[[ 46.2  24.5  32.8  19.5  16.5 -12.2 -20.5   6.4 -65.3  19.2 -13.3 -30.5
   -3.6  -1.1 -52.4 -11.8]
 [ 21.0  -2.5   9.2 -23.6   1.0  17.9  11.2  -9.6  13.2  12.2 -20.3 -22.6
  -10.7  20.8 -15.0  -1.7]
 [ 18.9  33.8 -29.7   1.7 -51.5 -17.8 -14.8 -35.6 -30.3  11.4  -8.3   8.3
  -64.7  19.0 -26.7  14.2]
 [ -9.4   8.4  -6.0 -39.7  -6.1  33.0  23.8 -14.6  18.5  11.9 -31.0 -12.0
  -11.6  25.8 -17.4 -10.0]
 [-66.4   6.2 -14.7   3.2 -29.7  35.2 -18.9 -18.1   7.2 -26.5 -30.6  61.9
  -44.9  -3.9 -13.8  19.2]
 [-39.9 -13.5  14.8   5.6 -23.0  34.8 -16.7 -44.6 -49.0  -2.9 -30.3  55.2
  -11.1 -37.5 -17.9  -4.6]
 [-14.2  28.2  -8.1 -11.1   0.0   5.0   2.1  11.4  21.8  -6.3  -5.4   9.6
   -9.8   6.0  -4.4 -12.6]
 [ -4.4  -7.0  14.8  26.4   7.4  -0.8 -16.9  -1.5 -31.0   0.3   4.2  16.9
   11.6 -14.2  -2.3   2.0]
 [-25.2   9.6  12.0   2.1 -56.9 -63.2 -25.0  39.7  15.0  20.9 -28.4  37.8
  -49.5 -27.7   0.5 -23.6]
 [-16.4 -33.0  -3.4 -24.5 -43.3  13.1  -2.7 -25.7  22.5   1.6 -41.0  12.9
  -46.0  -9.3  12.6  14.2]
 [-56.4  15.5 -19.1  -6.0  -8.5  38.2   8.0 -18.4   0.1 -13.1 -14.6  40.8
   -1.0  -5.5 -20.5 -14.7]]
The entry just right of 5.6 -> -23.0
The entry just left of 12.9: -41.0
What is the maximum? 61.9
The entry just right of the smallest entry -> 6.2
The entry just left of -23.0: 5.6
What is the entry just left of -26.5? 7.2
The entry just right of -12.0 is -11.6
What is the entry just left of 12.6? -9.3
What is the entry just right of 33.8? -29.7
The entry just left of -13.3 -> 19.2

Questions about the table below. Rows and columns are numbered from 1.
1) What is the entry just right of the smallest entry?
2) What is the entry in row 1 and column 2?
3) What is the entry at row 3, column 1?
4) What is the entry in the bottom-right corner?
5) What is the entry at row 1, column 3?
6) What is the top-left entry?
7) What is the entry directly below the smallest entry?
8) What is the entry just right of -158?
277,-358,-584,278,258
301,-460,-380,528,480
234,-346,-750,479,574
283,402,131,403,662
-166,48,-410,282,473
226,366,53,349,581
88,-197,-328,18,546
130,-566,-629,378,691
322,471,169,415,630
38,-548,-568,284,660
-177,320,-143,134,-229
418,300,348,349,396
-180,375,-158,66,-254
-71,-84,-296,166,389
437,284,164,421,574
307,-412,-428,516,477
1) 479
2) -358
3) 234
4) 477
5) -584
6) 277
7) 131
8) 66

3,6,5,5,3,6,8,5,6,7,7,3,5,4,5
3,7,2,7,5,6,4,7,7,3,4,6,4,7,2
6,6,5,2,3,7,4,4,7,8,2,7,7,5,2
3,3,7,6,6,6,8,4,6,2,3,6,5,4,2
7,7,5,7,7,5,6,4,4,5,2,6,6,4,6
3,6,5,7,7,3,7,8,5,2,4,7,5,5,6
6,6,6,7,7,4,7,5,6,3,5,4,2,5,3
2,5,3,4,7,7,4,5,2,2,5,7,4,7,4
Counting starts at 1.
Report the entry at row 2, column 3.
A: 2
Report the entry in row 1 and column 1.
A: 3
The entry in row 2 and column 2 is 7
Report the entry in the bottom-right corner.
A: 4
The entry in the top-right corner is 5
Report the entry at row 2, column 1.
A: 3
The bottom-left entry -> 2
The entry at row 1, column 2 is 6
The entry at row 3, column 3 is 5
Report the entry at row 1, column 3.
A: 5
Report the entry at row 3, column 1.
A: 6

Read these off the table that follows. Counting starts at 1.
1) Find the entry directly below the largest entry.
2) Find the entry just left of -187.902.
3) Find the top-left entry.
4) Find the entry directly below 4.874.
5) Find the entry directly below -40.887.
6) Find the entry at row 1, column 3.
7) Find the entry just right of -23.290.
8) Find the entry just left of -44.848.
 121.171  -135.224  -187.902     4.874  -172.471   127.921  -145.889  -158.515   131.173  -147.722
 126.599  -189.670  -181.282   -70.723  -143.103   151.313  -186.731  -174.913   199.081  -140.261
 -22.063   -43.953    12.803   -23.290     1.746    -9.678     5.274   -44.848   -20.078    -9.813
  12.624   -46.307   -88.956   153.151  -100.377    -8.278   -70.485   -38.666    11.857   -57.968
  -1.436   -46.442   -81.522   -94.470    -8.934    14.588   -55.465   -55.233    20.992   -40.887
  23.196    23.638    32.093   -32.127   -61.899   -15.214    17.045    43.240   -25.275   -29.845
1) -20.078
2) -135.224
3) 121.171
4) -70.723
5) -29.845
6) -187.902
7) 1.746
8) 5.274

Read these off the grid that follows.
1) The entry just left of the largest entry?
2) The entry just left of 8.9?
3) The entry just left of -4.4?
4) The first entry in reading order?
5) The entry just left of 22.4?
6) The entry just right of the smallest entry?
((14.6, 7.1, 18.8, 11.4, 18.7, 0.1, 0.6), (9.9, 5.9, 11.5, 15.1, 3.8, 13.3, 6.7), (14.7, 5.8, 9.7, 13.5, 8.9, 4.4, 1.6), (16.3, 6.0, -2.4, 6.8, 2.5, 17.2, 6.1), (8.1, 10.2, 22.7, -4.4, 18.4, -16.4, 19.6), (6.0, -4.3, 12.9, -2.6, 4.0, 4.2, -2.8), (16.0, -3.7, 15.4, 3.8, 15.3, 11.5, 22.4), (15.4, -12.5, 1.6, 9.1, -5.5, 13.5, 7.6))
1) 10.2
2) 13.5
3) 22.7
4) 14.6
5) 11.5
6) 19.6

Questions about the matrix below.
1) Report the entry just left of the smallest entry.
2) Report the entry just right of -91.8.
3) Report the entry just right of -154.1.
4) Report the smallest entry.
5) Report the entry just left of -43.8.
6) Report the second largest entry.
7) Report the centre entry.
8) Report the entry just right of -169.5.
[[-110.5 -137.8 -154.1  -96.3  -58.8 -108.3   44.6  -44.5 -118.7 -126.7
  -121.9  -96.7 -168.3  -78.7 -111.8]
 [-158.9 -165.0    9.4 -150.4 -114.7  -64.3 -103.7 -105.7  -94.1  -88.9
   -80.0 -157.1 -135.9 -131.7  -90.1]
 [-113.0 -129.5  -81.2 -114.1 -106.7  -47.6 -144.4 -115.0  -11.7  -48.1
   -67.1  -80.3  -43.8 -115.8  -95.5]
 [-114.5 -169.5 -101.4 -120.3 -107.0  -86.5 -123.0 -108.5  -47.1 -103.7
   -75.9 -111.6  -13.7 -132.6 -144.4]
 [  -8.9 -136.1 -135.5  -24.1  -91.8  -84.4 -173.6 -119.5    1.9  -82.7
   -25.9  -68.8  188.5 -141.0 -185.0]]
1) -141.0
2) -84.4
3) -96.3
4) -185.0
5) -80.3
6) 44.6
7) -115.0
8) -101.4
